[[-0.89 -0.75  0.83 -1.10  6.52  2.86  0.97 -2.24]
 [ 2.20  2.00  0.39  2.35 -5.18 -1.55  0.34  3.49]
 [-0.91 -0.69  0.91 -1.02  6.26  2.75  0.90 -2.13]
 [ 1.74  1.58  0.26  1.86 -4.31 -1.34  0.22  2.80]
 [ 2.27  2.03  0.40  2.37 -5.06 -1.48  0.42  3.51]
 [ 2.05  1.91  0.46  2.23 -4.69 -1.37  0.35  3.26]
 [-1.03 -0.75  0.96 -1.09  6.54  2.85  0.89 -2.27]
 [ 2.22  1.99  0.42  2.32 -4.87 -1.40  0.43  3.42]]
->
[[ 2.22 -1.03  2.05  2.27  1.74 -0.91  2.20 -0.89]
 [ 1.99 -0.75  1.91  2.03  1.58 -0.69  2.00 -0.75]
 [ 0.42  0.96  0.46  0.40  0.26  0.91  0.39  0.83]
 [ 2.32 -1.09  2.23  2.37  1.86 -1.02  2.35 -1.10]
 [-4.87  6.54 -4.69 -5.06 -4.31  6.26 -5.18  6.52]
 [-1.40  2.85 -1.37 -1.48 -1.34  2.75 -1.55  2.86]
 [ 0.43  0.89  0.35  0.42  0.22  0.90  0.34  0.97]
 [ 3.42 -2.27  3.26  3.51  2.80 -2.13  3.49 -2.24]]

[[-1.63 -1.63 -1.64  1.57  1.53 -1.21]
 [ 1.44  1.35  1.33 -1.35 -1.19  0.90]
 [ 3.61  4.20  4.05 -3.85 -4.07  3.17]
 [-2.34 -2.65 -2.63  2.43  2.62 -2.09]
 [-2.80 -3.27 -3.24  2.97  3.28 -2.64]
 [ 0.82  0.75  0.73 -0.76 -0.64  0.48]
 [-1.29 -1.22 -1.23  1.20  1.11 -0.87]
 [-2.49 -2.92 -2.90  2.65  2.94 -2.36]
 [-2.28 -2.62 -2.60  2.39  2.61 -2.09]
 [ 4.54  5.04  4.88 -4.71 -4.78  3.73]
 [-2.51 -2.73 -2.72  2.55  2.65 -2.12]]
->
[[-2.51  4.54 -2.28 -2.49 -1.29  0.82 -2.80 -2.34  3.61  1.44 -1.63]
 [-2.73  5.04 -2.62 -2.92 -1.22  0.75 -3.27 -2.65  4.20  1.35 -1.63]
 [-2.72  4.88 -2.60 -2.90 -1.23  0.73 -3.24 -2.63  4.05  1.33 -1.64]
 [ 2.55 -4.71  2.39  2.65  1.20 -0.76  2.97  2.43 -3.85 -1.35  1.57]
 [ 2.65 -4.78  2.61  2.94  1.11 -0.64  3.28  2.62 -4.07 -1.19  1.53]
 [-2.12  3.73 -2.09 -2.36 -0.87  0.48 -2.64 -2.09  3.17  0.90 -1.21]]

[[ 4.79  4.99 -4.88  4.68 -4.01]
 [-5.36 -5.33  5.35 -5.22  4.39]]
->
[[-5.36  4.79]
 [-5.33  4.99]
 [ 5.35 -4.88]
 [-5.22  4.68]
 [ 4.39 -4.01]]

[[-1.54 -1.91  5.13  1.37  2.79 -3.85  2.27 -5.10]
 [ 1.38  0.29  0.60  2.97  0.89  1.46 -3.86 -4.82]
 [ 0.15 -0.99  3.39  2.66  2.40 -1.85 -0.59 -5.01]
 [ 1.23  0.67  2.96  2.55  2.22 -3.14 -0.33 -3.43]
 [ 0.09  0.67  5.04  1.52  2.69 -4.26  1.47 -2.62]
 [-3.61 -4.14 -0.33 -1.30  0.53  3.61 -1.41 -2.32]]
->
[[-3.61  0.09  1.23  0.15  1.38 -1.54]
 [-4.14  0.67  0.67 -0.99  0.29 -1.91]
 [-0.33  5.04  2.96  3.39  0.60  5.13]
 [-1.30  1.52  2.55  2.66  2.97  1.37]
 [ 0.53  2.69  2.22  2.40  0.89  2.79]
 [ 3.61 -4.26 -3.14 -1.85  1.46 -3.85]
 [-1.41  1.47 -0.33 -0.59 -3.86  2.27]
 [-2.32 -2.62 -3.43 -5.01 -4.82 -5.10]]

[[ 4.44  4.30 -4.11 -4.28]
 [ 0.67  0.62 -0.58 -0.69]
 [-5.08 -5.04  4.60  5.13]
 [ 3.77  3.64 -3.47 -3.65]
 [-4.02 -3.97  3.62  4.06]
 [ 0.96  0.92 -0.92 -0.87]
 [-0.43 -0.47  0.53  0.27]]
->
[[-0.43  0.96 -4.02  3.77 -5.08  0.67  4.44]
 [-0.47  0.92 -3.97  3.64 -5.04  0.62  4.30]
 [ 0.53 -0.92  3.62 -3.47  4.60 -0.58 -4.11]
 [ 0.27 -0.87  4.06 -3.65  5.13 -0.69 -4.28]]

[[-0.43  1.21 -1.16  3.91 -1.05  1.84  0.07  1.21  1.38  0.74  1.89  1.60
   0.67]
 [-1.71  6.55 -1.49  0.28 -0.57  0.03 -2.66  3.42 -1.71 -3.20  1.65 -2.11
  -2.26]]
->
[[-1.71 -0.43]
 [ 6.55  1.21]
 [-1.49 -1.16]
 [ 0.28  3.91]
 [-0.57 -1.05]
 [ 0.03  1.84]
 [-2.66  0.07]
 [ 3.42  1.21]
 [-1.71  1.38]
 [-3.20  0.74]
 [ 1.65  1.89]
 [-2.11  1.60]
 [-2.26  0.67]]

[[-4.44  4.70]
 [-4.15  3.00]
 [-2.75  2.56]
 [-3.96  4.49]
 [-2.78  2.65]
 [-2.79  2.53]
 [-3.85  4.36]
 [-2.85  2.58]
 [-2.59  2.79]]
->
[[-2.59 -2.85 -3.85 -2.79 -2.78 -3.96 -2.75 -4.15 -4.44]
 [ 2.79  2.58  4.36  2.53  2.65  4.49  2.56  3.00  4.70]]
---
[[ 5.85  1.18]
 [ 4.05 -3.65]]
->
[1.18 4.05]

[[ 3.47 -4.07 -3.23]
 [-1.55 -5.18  1.85]
 [-0.24  1.04  1.38]
 [ 2.20 -3.89  1.16]]
->
[-3.23 -5.18 -0.24]

[[ 1.29  2.08  5.69]
 [ 0.03  0.04  0.12]
 [-0.50 -0.80 -2.19]
 [-0.14 -0.23 -0.63]
 [-0.21 -0.35 -0.95]]
->
[ 5.69  0.04 -0.50]

[[ 5.12 -4.65 -5.31]
 [ 5.03 -4.61 -5.25]
 [-5.50  5.02  5.77]]
->
[-5.31 -4.61 -5.50]

[[-4.57 -4.80  6.26  2.72]
 [-4.94 -4.16  4.20  2.85]
 [ 4.73  4.84 -6.28 -3.03]]
->
[2.72 4.20 4.84]

[[-2.59 -3.18 -3.14  2.83  3.26]
 [-4.48 -5.13 -5.11  4.71  5.10]]
->
[3.26 4.71]

[[ 4.54 -3.42 -4.28]
 [ 3.04 -5.29 -4.31]]
->
[-4.28 -5.29]
